Below are the code and all the weights of a small trained network. Each question names an input and a class and asks about switching units off, where a switched-off unit gives its printed mean instead of its output.

import numpy as np


def w(rows, s, z=0):
    codes = np.array(rows[::2]) - 128.0
    scale = np.full(codes.shape[1], s)
    scale[-1] = z or s
    return codes * scale


def f(y):
    return y / 2 * (1 + np.tanh(0.7978845608 * (y + 0.044715 * y**3)))


def log_softmax(a):
    a = a - a.max(-1, keepdims=True)
    return a - np.log(np.exp(a).sum(-1, keepdims=True))


def net(x, mask):
    res = np.array(x, float).reshape(1, 4) / 4 @ E
    y = f(res @ A[0][:, :-1].T + A[0][:, -1])
    res = res + np.where(mask, y, B[0][:, -1]) @ B[0][:, :-1]
    return log_softmax(res[-1] @ U[:, :-1].T + U[:, -1])


A, B = {}, {}
E = w([
[170,205,164,93,137,172,74,115,196],'x0',
[109,89,253,172,148,132,135,174,158],'x1',
[203,166,147,142,147,56,95,127,71],'x2',
[151,148,51,132,192,127,78,201,164],'x3',
],0.013)
A[0] = w([
[114,129,104,112,189,195,142,162,215,163],'n0',
[111,133,59,93,128,100,158,63,111,225],'n1',
[180,97,69,156,144,125,140,141,155,37],'n2',
[122,151,97,86,106,98,110,71,123,254],'n3',
[142,101,147,156,15,100,167,75,14,177],'n4',
[85,170,116,167,125,106,78,80,153,18],'n5',
[87,177,140,106,149,180,135,189,182,66],'n6',
[183,120,158,138,96,131,155,124,84,162],'n7',
[168,107,102,199,151,77,172,118,109,130],'n8',
[180,161,76,84,109,103,132,76,169,69],'n9',
[106,167,133,153,135,141,158,141,125,181],'n10',
[94,68,145,64,110,185,138,162,148,147],'n11',
[161,179,137,169,177,15,77,179,146,179],'n12',
[152,175,115,155,132,103,141,186,88,93],'n13',
[62,39,143,165,63,175,244,145,91,179],'n14',
[120,202,112,140,103,163,106,110,168,105],'n15',
[181,190,202,122,136,49,96,140,154,99],'n16',
[51,66,140,176,75,122,162,125,118,112],'n17',
[137,170,164,109,131,147,77,174,145,181],'n18',
[191,181,196,114,159,132,95,77,127,127],'n19',
[132,123,128,123,165,115,149,100,143,173],'n20',
[180,171,84,112,120,146,125,158,152,123],'n21',
[75,109,188,200,128,135,155,167,130,204],'n22',
[175,119,132,199,244,97,93,209,145,107],'n23',
[121,189,128,124,92,141,87,117,157,127],'n24',
[138,81,121,193,134,51,161,145,40,193],'n25',
[224,127,190,140,107,126,91,150,122,199],'n26',
[140,143,116,138,131,177,45,203,180,120],'n27',
[129,75,207,204,197,129,117,172,122,126],'n28',
[240,203,96,86,163,167,40,153,128,25],'n29',
[38,33,173,147,74,126,182,119,82,233],'n30',
],0.011,0.0036)
B[0] = w([
[122,97,182,166,196,95,35,212,75,189],'n0',
[132,144,213,116,121,83,170,104,82,215],'n1',
[114,145,129,141,172,139,112,161,114,154],'n2',
[109,137,188,149,113,82,165,130,141,204],'n3',
[52,136,83,155,115,33,96,137,34,255],'n4',
[145,115,118,163,125,127,130,97,123,134],'n5',
[65,86,123,123,211,113,90,123,99,169],'n6',
[82,110,113,120,67,78,130,161,93,174],'n7',
[51,106,104,102,163,134,127,111,92,181],'n8',
[104,98,90,158,103,34,97,97,158,199],'n9',
[101,132,125,172,151,128,190,143,135,136],'n10',
[137,114,163,131,188,146,91,167,150,175],'n11',
[124,140,199,87,171,200,153,178,138,218],'n12',
[103,134,125,102,201,175,107,156,153,165],'n13',
[199,148,198,117,116,163,162,169,173,247],'n14',
[117,110,151,147,113,74,139,102,98,178],'n15',
[138,204,83,49,25,139,202,2,70,205],'n16',
[184,155,145,126,122,160,160,140,175,202],'n17',
[82,87,86,135,149,75,155,129,56,178],'n18',
[95,160,109,87,116,125,241,100,73,207],'n19',
[143,103,184,106,173,106,145,103,115,134],'n20',
[133,130,196,114,144,124,176,125,148,187],'n21',
[152,122,173,159,135,93,73,153,162,205],'n22',
[209,151,198,193,187,183,109,194,173,202],'n23',
[159,133,166,112,115,70,152,130,55,174],'n24',
[80,112,85,144,161,85,102,95,24,235],'n25',
[92,111,83,103,113,71,177,52,41,197],'n26',
[80,93,142,187,174,80,105,146,144,189],'n27',
[88,46,137,215,198,91,22,181,173,210],'n28',
[214,182,130,58,112,218,188,146,167,248],'n29',
[204,184,179,105,107,134,172,130,192,253],'n30',
],0.008,0.016)
U = w([
[39,96,164,179,190,1,100,139,108,170],'0',
[110,143,152,82,66,60,243,34,100,179],'1',
[124,152,79,127,68,171,84,91,159,21],'2',
[173,129,202,128,197,219,166,177,191,239],'3',
[145,105,117,98,102,193,99,49,129,6],'4',
[95,117,69,92,123,161,157,124,198,4],'5',
[43,125,143,85,216,139,167,111,59,43],'6',
],0.0093,0.0026)

Each question gives the input, the list of numbers given to net, and the class t.
The units are the neurons (one row each of A and B). Each row of codes is followed by its name. A weight is (code - 128) times the scale printed after its matrix; where a second scale follows, it is the last column's (A, B and U).
mask holds one flag per neuron, in row order. A switched-off neuron (its flag False) gives its mean, the last column of its row in B, instead of its output. The means were averaged over made-up inputs and are rounded, as every weight is.
A unit's drop is (log p(t) with every unit on - log p(t) with that unit switched off) / (log p(t) with every unit on - log p(t) with every unit switched off).
The circuit of an input: a set's keep is (log p(t) with only the set's units on - log p(t) with every unit switched off) / (log p(t) with every unit on - log p(t) with every unit switched off). Starting from the 12 units with the biggest drops (on a tie, the unit counted first), units are removed one at a time, each time the one whose removal leaves the highest keep (on an exact tie, the one counted first), for as long as the keep stays at least 0.8.
circuit, biggest first: the units of the circuit, biggest drop first
most important unit: the unit with the biggest drop
top k neurons: the k neurons with the biggest drops, biggest first
drop when u is switched off: that unit's drop, to one decimal
input [6,-7,-6,2], class 0: circuit, biggest first -> [n0]
input [-8,-2,8,-6], class 0: top 2 neurons -> [n4, n25]
input [-6,-2,0,6], class 6: top 2 neurons -> [n28, n4]
input [5,-6,-3,5], class 0: top 4 neurons -> [n9, n0, n27, n14]
input [6,0,-4,-4], class 0: top 3 neurons -> [n29, n16, n12]
input [1,7,-2,0], class 3: top 3 neurons -> [n4, n25, n9]
input [5,-5,-3,6], class 0: top 2 neurons -> [n27, n9]
input [8,5,0,0], class 6: top 2 neurons -> [n16, n19]
input [6,-3,-4,7], class 0: top 4 neurons -> [n27, n0, n6, n14]
input [-7,-6,3,-2], class 0: top 3 neurons -> [n4, n16, n29]
input [-3,4,7,2], class 6: top 2 neurons -> [n12, n16]
input [-2,-7,-3,8], class 3: top 2 neurons -> [n4, n29]
input [-5,0,7,4], class 6: top 2 neurons -> [n12, n25]
input [-8,-1,-2,0], class 1: most important unit -> n30
input [-3,0,-1,2], class 3: drop when n4 is switched off -> 0.6
input [-6,-2,-3,5], class 3: drop when n28 is switched off -> 0.1
input [2,4,5,-4], class 1: drop when n16 is switched off -> 0.7
